Here is a tiny trained network, its code and every weight. The questions are about switching its units off for an input and a class, where a switched-off unit gives its printed mean instead of its output.

import numpy as np


def w(rows, s, z=0):
    codes = np.array(rows[::2]) - 128.0
    scale = np.full(codes.shape[1], s)
    scale[-1] = z or s
    return codes * scale


def f(y):
    return np.maximum(y, 0)


def log_softmax(a):
    a = a - a.max(-1, keepdims=True)
    return a - np.log(np.exp(a).sum(-1, keepdims=True))


def net(x, mask):
    res = np.array(x, float).reshape(1, 2) / 4 @ E
    y = f(res @ A[0][:, :-1].T + A[0][:, -1])
    res = res + np.where(mask, y, B[0][:, -1]) @ B[0][:, :-1]
    return log_softmax(res[-1] @ U[:, :-1].T + U[:, -1])


A, B = {}, {}
E = w([
[77,119,55,42,159,77,209,88],'x0',
[217,79,44,1,80,179,72,143],'x1',
],0.011)
A[0] = w([
[156,157,138,143,124,148,111,120,97],'neuron 0',
[116,171,187,134,149,135,141,100,175],'neuron 1',
[78,137,105,105,94,85,97,86,246],'neuron 2',
[118,181,157,184,173,100,102,43,97],'neuron 3',
[158,100,93,62,142,187,138,152,76],'neuron 4',
[83,112,131,167,196,96,113,137,74],'neuron 5',
[150,167,111,172,122,181,126,148,202],'neuron 6',
[152,152,122,78,69,192,124,121,107],'neuron 7',
[111,150,45,65,169,80,231,74,109],'neuron 8',
[124,123,180,95,136,109,121,116,253],'neuron 9',
[165,123,74,107,117,158,71,142,136],'neuron 10',
[153,117,120,137,170,131,101,113,230],'neuron 11',
[99,158,79,89,110,104,251,97,137],'neuron 12',
[118,157,154,154,82,160,49,146,103],'neuron 13',
[173,143,201,136,84,149,144,249,110],'neuron 14',
[152,112,79,140,144,136,114,149,237],'neuron 15',
[92,139,165,168,178,54,157,156,102],'neuron 16',
[114,152,125,192,122,154,58,238,78],'neuron 17',
[97,191,138,159,143,163,124,106,176],'neuron 18',
[133,195,181,183,170,79,214,116,93],'neuron 19',
],0.011,0.0079)
B[0] = w([
[113,166,67,154,180,152,124,187,147],'neuron 0',
[162,104,153,138,74,133,117,140,190],'neuron 1',
[89,130,194,191,95,100,168,109,201],'neuron 2',
[188,84,97,156,118,172,126,145,193],'neuron 3',
[193,126,98,145,140,163,159,174,201],'neuron 4',
[214,97,44,100,130,138,117,144,168],'neuron 5',
[66,205,210,160,130,84,189,159,187],'neuron 6',
[162,46,129,80,112,175,117,187,189],'neuron 7',
[139,140,150,189,190,126,178,195,246],'neuron 8',
[77,125,254,164,72,63,147,74,198],'neuron 9',
[159,63,131,152,111,160,134,161,207],'neuron 10',
[92,126,225,177,98,101,142,101,186],'neuron 11',
[71,183,123,186,174,151,150,188,222],'neuron 12',
[68,124,106,150,218,151,195,171,184],'neuron 13',
[80,166,143,193,231,163,148,159,188],'neuron 14',
[108,93,216,178,68,138,91,99,198],'neuron 15',
[178,72,87,125,109,137,136,144,205],'neuron 16',
[135,191,108,144,199,146,143,180,189],'neuron 17',
[147,49,124,157,60,133,118,124,187],'neuron 18',
[165,43,114,135,144,158,107,164,222],'neuron 19',
],0.0088,0.014)
U = w([
[75,181,128,166,244,142,193,172,82],'0',
[214,45,112,137,70,182,123,155,82],'1',
[38,129,202,165,9,74,147,113,254],'2',
[138,176,156,20,126,82,121,61,90],'3',
[121,182,77,87,109,92,124,133,88],'4',
[89,128,67,106,166,127,111,82,95],'5',
[127,173,82,88,142,92,111,83,106],'6',
[131,198,75,81,120,102,66,154,103],'7',
],0.012,0.0061)

Each question gives the input, the list of numbers given to net, and the class t.
The units are the neurons (one row each of A and B). Each row of codes is followed by its name. A weight is (code - 128) times the scale printed after its matrix; where a second scale follows, it is the last column's (A, B and U).
mask holds one flag per neuron, in row order. A switched-off neuron (its flag False) gives its mean, the last column of its row in B, instead of its output. The means were averaged over made-up inputs and are rounded, as every weight is.
A unit's drop is (log p(t) with every unit on - log p(t) with that unit switched off) / (log p(t) with every unit on - log p(t) with every unit switched off).
unit that matters most: the unit with the biggest drop
top k neurons: the k neurons with the biggest drops, biggest first
drop when u is switched off: that unit's drop, to one decimal
input [-4,1], class 0: top 2 neurons => neuron 14; neuron 13
input [-3,-3], class 2: top 3 neurons => neuron 8; neuron 12; neuron 4
input [8,7], class 0: top 2 neurons => neuron 8; neuron 12
input [-7,7], class 0: top 2 neurons => neuron 14; neuron 13
input [-3,2], class 2: top 2 neurons => neuron 8; neuron 12
input [-1,3], class 2: unit that matters most => neuron 19
input [6,5], class 0: top 2 neurons => neuron 8; neuron 12
input [7,6], class 0: top 2 neurons => neuron 8; neuron 12
input [-6,-7], class 1: drop when neuron 16 is switched off => 0.3
input [3,2], class 2: drop when neuron 17 is switched off => 0.3
input [4,-5], class 1: drop when neuron 13 is switched off => 0.1
